Below is a small trained network, with its code and all its weights. Each question gives an input and a class and asks what happens when units are switched off, that is, made to give their printed mean instead of their output.

import numpy as np


def w(rows, s, z=0):
    codes = np.array(rows[::2]) - 128.0
    scale = np.full(codes.shape[1], s)
    scale[-1] = z or s
    return codes * scale


def norm(h):
    return h / np.sqrt((h * h).mean(-1, keepdims=True) + 1e-5)


def f(y):
    return y / 2 * (1 + np.tanh(0.7978845608 * (y + 0.044715 * y**3)))


def log_softmax(a):
    a = a - a.max(-1, keepdims=True)
    return a - np.log(np.exp(a).sum(-1, keepdims=True))


def net(x, mask):
    res = np.array(x, float).reshape(1, 8) / 4 @ E
    u = 0
    for l in range(2):
        y = f(norm(res) @ A[l][:, :-1].T + A[l][:, -1])
        res = res + np.where(mask[u : u + 11], y, B[l][:, -1]) @ B[l][:, :-1]
        u += 11
    return log_softmax(norm(res)[-1] @ U[:, :-1].T + U[:, -1])


A, B = {}, {}
E = w([
[254,118,105],'x0',
[129,126,132],'x1',
[128,130,127],'x2',
[130,129,131],'x3',
[129,125,130],'x4',
[118,247,81],'x5',
[127,126,128],'x6',
[94,89,14],'x7',
],0.0061)
A[0] = w([
[212,115,114,102],'0.n1',
[78,128,147,97],'0.n2',
[143,149,200,142],'0.n3',
[98,124,85,83],'0.n4',
[42,131,145,15],'0.n5',
[133,147,172,153],'0.n6',
[114,43,179,133],'0.n7',
[54,105,147,88],'0.n8',
[106,77,48,130],'0.n9',
[113,241,110,96],'0.n10',
[5,127,166,1],'0.n11',
],0.013,0.0031)
B[0] = w([
[180,180,13,208],'0.n1',
[154,132,121,161],'0.n2',
[86,203,153,211],'0.n3',
[145,150,176,160],'0.n4',
[179,160,98,189],'0.n5',
[103,162,145,172],'0.n6',
[49,61,86,250],'0.n7',
[158,118,81,201],'0.n8',
[88,209,216,254],'0.n9',
[68,3,108,251],'0.n10',
[227,187,44,253],'0.n11',
],0.018,0.0039)
A[1] = w([
[78,225,153,62],'1.n1',
[254,101,148,137],'1.n2',
[112,56,197,47],'1.n3',
[90,39,100,68],'1.n4',
[213,72,75,48],'1.n5',
[141,153,129,6],'1.n6',
[77,241,188,166],'1.n7',
[111,43,117,145],'1.n8',
[141,139,138,97],'1.n9',
[178,70,81,55],'1.n10',
[234,103,141,110],'1.n11',
],0.0086,0.0014)
B[1] = w([
[96,141,224,217],'1.n1',
[185,125,58,137],'1.n2',
[130,175,46,131],'1.n3',
[61,66,132,199],'1.n4',
[161,205,155,179],'1.n5',
[115,133,123,117],'1.n6',
[69,190,253,254],'1.n7',
[51,104,122,175],'1.n8',
[127,121,127,117],'1.n9',
[132,173,185,160],'1.n10',
[178,132,77,128],'1.n11',
],0.012,0.0034)
U = w([
[255,169,81,138],'0',
[104,155,128,235],'1',
[105,157,130,207],'2',
[70,43,98,3],'3',
[128,196,238,39],'4',
[130,149,129,104],'5',
],0.0094,0.0034)

Each question gives the input, the list of numbers given to net, and the class t.
The units are the neurons (one row each of A and B). Each row of codes is followed by its name. A weight is (code - 128) times the scale printed after its matrix; where a second scale follows, it is the last column's (A, B and U).
mask holds one flag per neuron, layer by layer. A switched-off neuron (its flag False) gives its mean, the last column of its row in B, instead of its output. The means were averaged over made-up inputs and are rounded, as every weight is.
A unit's drop is (log p(t) with every unit on - log p(t) with that unit switched off) / (log p(t) with every unit on - log p(t) with every unit switched off).
The circuit of an input: a set's keep is (log p(t) with only the set's units on - log p(t) with every unit switched off) / (log p(t) with every unit on - log p(t) with every unit switched off). Starting from the 12 units with the biggest drops (on a tie, the unit counted first), units are removed one at a time, each time the one whose removal leaves the highest keep (on an exact tie, the one counted first), for as long as the keep stays at least 0.8.
circuit, biggest first: the units of the circuit, biggest drop first
top k neurons: the k neurons with the biggest drops, biggest first
top k neurons in layer l: the k neurons of layer l with the biggest drops, biggest first
drop of u: that unit's drop, to one decimal
input [-3,-2,1,5,3,6,0,-2], class 3: circuit, biggest first : [0.n10]
input [-2,-6,1,-4,5,-6,-3,7], class 4: top 2 neurons : [0.n9; 0.n10]
input [-3,0,-3,-2,3,2,-8,-1], class 0: top 2 neurons in layer 0 : [0.n11; 0.n7]
input [-5,0,-3,-5,-7,8,-5,6], class 3: top 2 neurons in layer 0 : [0.n10; 0.n3]
input [-8,7,8,8,4,-7,-7,0], class 0: top 2 neurons in layer 0 : [0.n11; 0.n10]
input [1,0,3,-1,-5,3,-8,-3], class 3: top 2 neurons : [0.n10; 0.n9]
input [4,4,-4,-2,1,7,7,5], class 3: circuit, biggest first : [0.n10; 0.n11]
input [-5,-2,-7,-6,2,7,3,3], class 3: top 2 neurons in layer 0 : [0.n10; 0.n1]
input [3,-1,-4,-3,2,5,2,5], class 3: top 4 neurons : [0.n10; 0.n3; 0.n11; 0.n6]
input [6,2,3,-3,-7,-8,6,-8], class 3: top 3 neurons in layer 0 : [0.n7; 0.n11; 0.n9]
input [5,4,-1,-1,2,-6,-4,-3], class 3: top 3 neurons : [0.n7; 0.n11; 0.n5]
input [5,6,-6,6,-4,-8,-6,-7], class 3: top 2 neurons in layer 0 : [0.n7; 0.n11]
input [-8,3,-3,-5,4,7,0,-3], class 0: top 3 neurons : [0.n11; 0.n7; 0.n5]
input [2,4,7,-7,-8,8,-5,-3], class 3: circuit, biggest first : [0.n10]
input [-7,-6,3,3,7,-7,2,-5], class 0: top 2 neurons : [0.n11; 0.n10]
input [-7,5,7,1,-2,-5,2,4], class 0: drop of 0.n11 : 0.7
input [-4,2,2,2,-2,3,-6,8], class 4: drop of 0.n1 : 0.0
input [-7,-7,6,1,2,1,7,7], class 0: drop of 0.n11 : 0.9
